Here is a tiny trained network, its code and every weight. The questions are about switching its units off for an input and a class, where a switched-off unit gives its printed mean instead of its output.

import numpy as np


def w(rows, s, z=0):
    codes = np.array(rows[::2]) - 128.0
    scale = np.full(codes.shape[1], s)
    scale[-1] = z or s
    return codes * scale


def f(y):
    return np.maximum(y, 0)


def log_softmax(a):
    a = a - a.max(-1, keepdims=True)
    return a - np.log(np.exp(a).sum(-1, keepdims=True))


def net(x, mask):
    res = np.array(x, float).reshape(1, 4) / 4 @ E
    y = f(res @ A[0][:, :-1].T + A[0][:, -1])
    res = res + np.where(mask, y, B[0][:, -1]) @ B[0][:, :-1]
    return log_softmax(res[-1] @ U[:, :-1].T + U[:, -1])


A, B = {}, {}
E = w([
[112,141,61,253,152,96,125,124,82,133],'x0',
[96,137,102,135,77,163,132,253,142,172],'x1',
[149,75,136,134,110,122,17,125,111,170],'x2',
[131,130,126,126,126,129,129,128,122,129],'x3',
],0.017)
A[0] = w([
[116,140,77,224,151,100,126,126,100,135,130],'n0',
[122,120,122,116,101,150,135,158,136,146,130],'n1',
[141,117,165,56,117,146,130,133,150,123,249],'n2',
[132,125,133,124,144,117,124,106,125,112,174],'n3',
[121,143,113,147,141,120,144,128,127,122,106],'n4',
[150,68,129,134,109,130,5,123,119,156,141],'n5',
[112,139,101,152,118,128,126,147,120,138,83],'n6',
[113,168,124,124,140,130,225,130,137,103,254],'n7',
[131,127,126,135,150,109,125,103,122,115,152],'n8',
[101,136,109,134,88,157,130,236,134,156,130],'n9',
[147,120,145,127,152,105,126,70,124,104,237],'n10',
],0.018,0.009)
B[0] = w([
[129,124,58,251,137,116,99,122,88,117,227],'n0',
[111,123,141,126,105,130,134,145,155,143,171],'n1',
[136,134,189,59,132,133,149,126,149,137,231],'n2',
[146,113,132,125,149,125,127,102,99,101,168],'n3',
[127,126,105,156,127,140,121,119,121,120,154],'n4',
[125,88,159,129,137,73,85,146,113,167,234],'n5',
[108,147,100,149,144,119,118,152,130,139,156],'n6',
[132,192,99,127,121,242,187,101,143,86,252],'n7',
[145,110,123,134,130,130,128,94,105,103,170],'n8',
[53,148,112,140,73,131,135,180,174,169,235],'n9',
[163,124,153,107,174,127,127,89,96,111,221],'n10',
],0.016,0.027)
U = w([
[226,176,186,11,198,202,211,66,134,59,243],'0',
[91,183,149,44,12,212,218,156,226,142,163],'1',
[232,38,244,11,206,55,92,103,104,167,243],'2',
[72,31,225,53,32,69,105,210,197,212,141],'3',
[215,138,67,199,168,198,164,39,69,28,108],'4',
[74,199,29,218,74,194,164,173,158,121,37],'5',
[211,3,120,193,176,32,57,75,52,121,82],'6',
[68,88,77,202,100,34,67,222,117,224,3],'7',
],0.0054,0.0025)

Each question gives the input, the list of numbers given to net, and the class t.
The units are the neurons (one row each of A and B). Each row of codes is followed by its name. A weight is (code - 128) times the scale printed after its matrix; where a second scale follows, it is the last column's (A, B and U).
mask holds one flag per neuron, in row order. A switched-off neuron (its flag False) gives its mean, the last column of its row in B, instead of its output. The means were averaged over made-up inputs and are rounded, as every weight is.
A unit's drop is (log p(t) with every unit on - log p(t) with that unit switched off) / (log p(t) with every unit on - log p(t) with every unit switched off).
most important unit: the unit with the biggest drop
k most important neurons: the k neurons with the biggest drops, biggest first
drop of u: that unit's drop, to one decimal
input [-1,6,-1,-5], class 1: 2 most important neurons : (n0, n5)
input [-8,-1,3,4], class 2: most important unit : n9
input [1,0,-6,8], class 4: 2 most important neurons : (n9, n2)
input [8,1,2,-5], class 7: 2 most important neurons : (n7, n10)
input [-1,-3,0,-7], class 0: 2 most important neurons : (n5, n0)
input [4,-1,0,-5], class 4: 2 most important neurons : (n5, n9)
input [-5,1,2,-3], class 3: 2 most important neurons : (n7, n10)
input [0,1,0,-4], class 1: 2 most important neurons : (n0, n5)
input [-2,-1,7,-7], class 2: 2 most important neurons : (n9, n0)
input [0,2,-5,7], class 1: drop of n0 : 2.3
input [0,0,-6,6], class 0: drop of n0 : 1.6
input [-2,-2,-1,2], class 0: drop of n5 : 0.1
input [8,6,3,4], class 7: drop of n7 : 0.2
input [1,-5,4,5], class 6: most important unit : n2
